Below are the code and all the weights of a small trained network. Each question names an input and a class and asks about switching units off, where a switched-off unit gives its printed mean instead of its output.

import numpy as np


def w(rows, s, z=0):
    codes = np.array(rows[::2]) - 128.0
    scale = np.full(codes.shape[1], s)
    scale[-1] = z or s
    return codes * scale


def norm(h):
    return h / np.sqrt((h * h).mean(-1, keepdims=True) + 1e-5)


def f(y):
    return y / 2 * (1 + np.tanh(0.7978845608 * (y + 0.044715 * y**3)))


def log_softmax(a):
    a = a - a.max(-1, keepdims=True)
    return a - np.log(np.exp(a).sum(-1, keepdims=True))


def net(x, mask):
    res = np.array(x, float).reshape(1, 6) / 4 @ E
    u = 0
    for l in range(4):
        y = f(norm(res) @ A[l][:, :-1].T + A[l][:, -1])
        res = res + np.where(mask[u : u + 4], y, B[l][:, -1]) @ B[l][:, :-1]
        u += 4
    return log_softmax(norm(res)[-1] @ U[:, :-1].T + U[:, -1])


A, B = {}, {}
E = w([
[133,32,174,169,133],'x0',
[125,128,130,126,130],'x1',
[58,119,107,14,56],'x2',
[1,145,90,204,113],'x3',
[129,129,127,128,131],'x4',
[127,128,130,127,129],'x5',
],0.0044)
A[0] = w([
[119,100,138,117,124,3],'L0N1',
[109,200,125,55,139,218],'L0N2',
[137,124,83,2,95,51],'L0N3',
[59,84,118,92,168,102],'L0N4',
],0.0046,0.0041)
B[0] = w([
[103,19,87,134,95,76],'L0N1',
[186,172,93,95,109,252],'L0N2',
[148,68,182,2,172,175],'L0N3',
[172,147,37,180,45,132],'L0N4',
],0.0051,0.0028)
A[1] = w([
[201,2,153,122,133,55],'L1N1',
[32,78,123,134,145,43],'L1N2',
[167,112,157,96,152,2],'L1N3',
[135,57,120,89,110,59],'L1N4',
],0.0074,0.0028)
B[1] = w([
[48,146,240,106,113,254],'L1N1',
[254,108,48,157,139,151],'L1N2',
[78,64,119,188,102,141],'L1N3',
[74,35,153,44,73,160],'L1N4',
],0.006,0.0024)
A[2] = w([
[25,192,52,75,83,37],'L2N1',
[194,123,196,119,179,205],'L2N2',
[67,7,2,119,18,63],'L2N3',
[207,100,147,252,188,3],'L2N4',
],0.0053,0.0039)
B[2] = w([
[52,85,171,178,62,175],'L2N1',
[166,131,91,184,77,255],'L2N2',
[224,170,99,218,115,195],'L2N3',
[65,94,138,2,110,176],'L2N4',
],0.0082,0.0027)
A[3] = w([
[118,127,113,125,135,11],'L3N1',
[97,149,108,234,137,38],'L3N2',
[23,2,77,141,117,166],'L3N3',
[63,201,76,164,178,1],'L3N4',
],0.0066,0.0046)
B[3] = w([
[108,124,156,73,103,56],'L3N1',
[135,117,150,2,158,173],'L3N2',
[118,88,63,127,177,251],'L3N3',
[83,154,249,121,156,145],'L3N4',
],0.0096,0.0022)
U = w([
[230,172,63,218,108,252],'0',
[160,80,245,243,125,106],'1',
[50,230,202,141,190,118],'2',
[86,46,81,171,235,96],'3',
[170,179,128,17,59,70],'4',
[92,4,185,72,68,78],'5',
[9,181,51,152,50,63],'6',
],0.014,0.0043)

Each question gives the input, the list of numbers given to net, and the class t.
The units are the neurons (one row each of A and B). Each row of codes is followed by its name. A weight is (code - 128) times the scale printed after its matrix; where a second scale follows, it is the last column's (A, B and U).
mask holds one flag per neuron, layer by layer. A switched-off neuron (its flag False) gives its mean, the last column of its row in B, instead of its output. The means were averaged over made-up inputs and are rounded, as every weight is.
A unit's drop is (log p(t) with every unit on - log p(t) with that unit switched off) / (log p(t) with every unit on - log p(t) with every unit switched off).
The circuit of an input: a set's keep is (log p(t) with only the set's units on - log p(t) with every unit switched off) / (log p(t) with every unit on - log p(t) with every unit switched off). Starting from the 12 units with the biggest drops (on a tie, the unit counted first), units are removed one at a time, each time the one whose removal leaves the highest keep (on an exact tie, the one counted first), for as long as the keep stays at least 0.8.
circuit, biggest first: the units of the circuit, biggest drop first
unit that matters most: the unit with the biggest drop
top k neurons: the k neurons with the biggest drops, biggest first
top k neurons in layer l: the k neurons of layer l with the biggest drops, biggest first
drop when u is switched off: that unit's drop, to one decimal
input [7,-4,2,8,5,-7], class 0: unit that matters most	L2N3
input [4,4,-6,1,5,-3], class 3: circuit, biggest first	(L2N4, L3N3)
input [6,-5,1,8,-1,8], class 0: top 3 neurons	(L1N2, L2N3, L1N1)
input [3,4,5,8,5,-5], class 0: top 2 neurons	(L2N3, L1N2)
input [6,-4,3,8,-5,6], class 0: circuit, biggest first	(L2N3, L1N2)
input [1,-1,0,-2,0,0], class 1: top 3 neurons	(L2N4, L3N2, L0N3)
input [7,3,7,1,8,-1], class 0: circuit, biggest first	(L2N3, L1N2)
input [-7,1,-1,-7,8,-4], class 0: top 3 neurons	(L2N4, L3N2, L2N2)
input [-4,6,-2,6,7,-6], class 2: top 2 neurons in layer 3	(L3N4, L3N2)
input [-4,3,0,-5,8,1], class 0: top 2 neurons in layer 2	(L2N4, L2N2)
input [1,3,-6,3,-2,-7], class 3: top 2 neurons	(L0N2, L2N3)
input [-7,-4,-6,2,5,4], class 2: top 2 neurons	(L3N4, L2N3)
input [1,4,8,5,-5,0], class 0: top 3 neurons	(L2N3, L1N2, L1N1)
input [-6,-2,-2,4,8,-1], class 2: circuit, biggest first	(L3N4)
input [6,-6,6,7,1,-3], class 0: top 2 neurons	(L2N3, L1N2)
input [-2,2,0,0,-6,6], class 0: top 2 neurons in layer 1	(L1N4, L1N1)
input [5,0,-2,4,6,-5], class 3: drop when L3N3 is switched off	0.1
input [5,-8,6,2,7,2], class 0: drop when L2N3 is switched off	0.4
input [2,1,-3,3,-3,1], class 3: drop when L2N4 is switched off	0.2
input [8,-5,-7,6,7,-6], class 3: top neuron in layer 3	(L3N3)
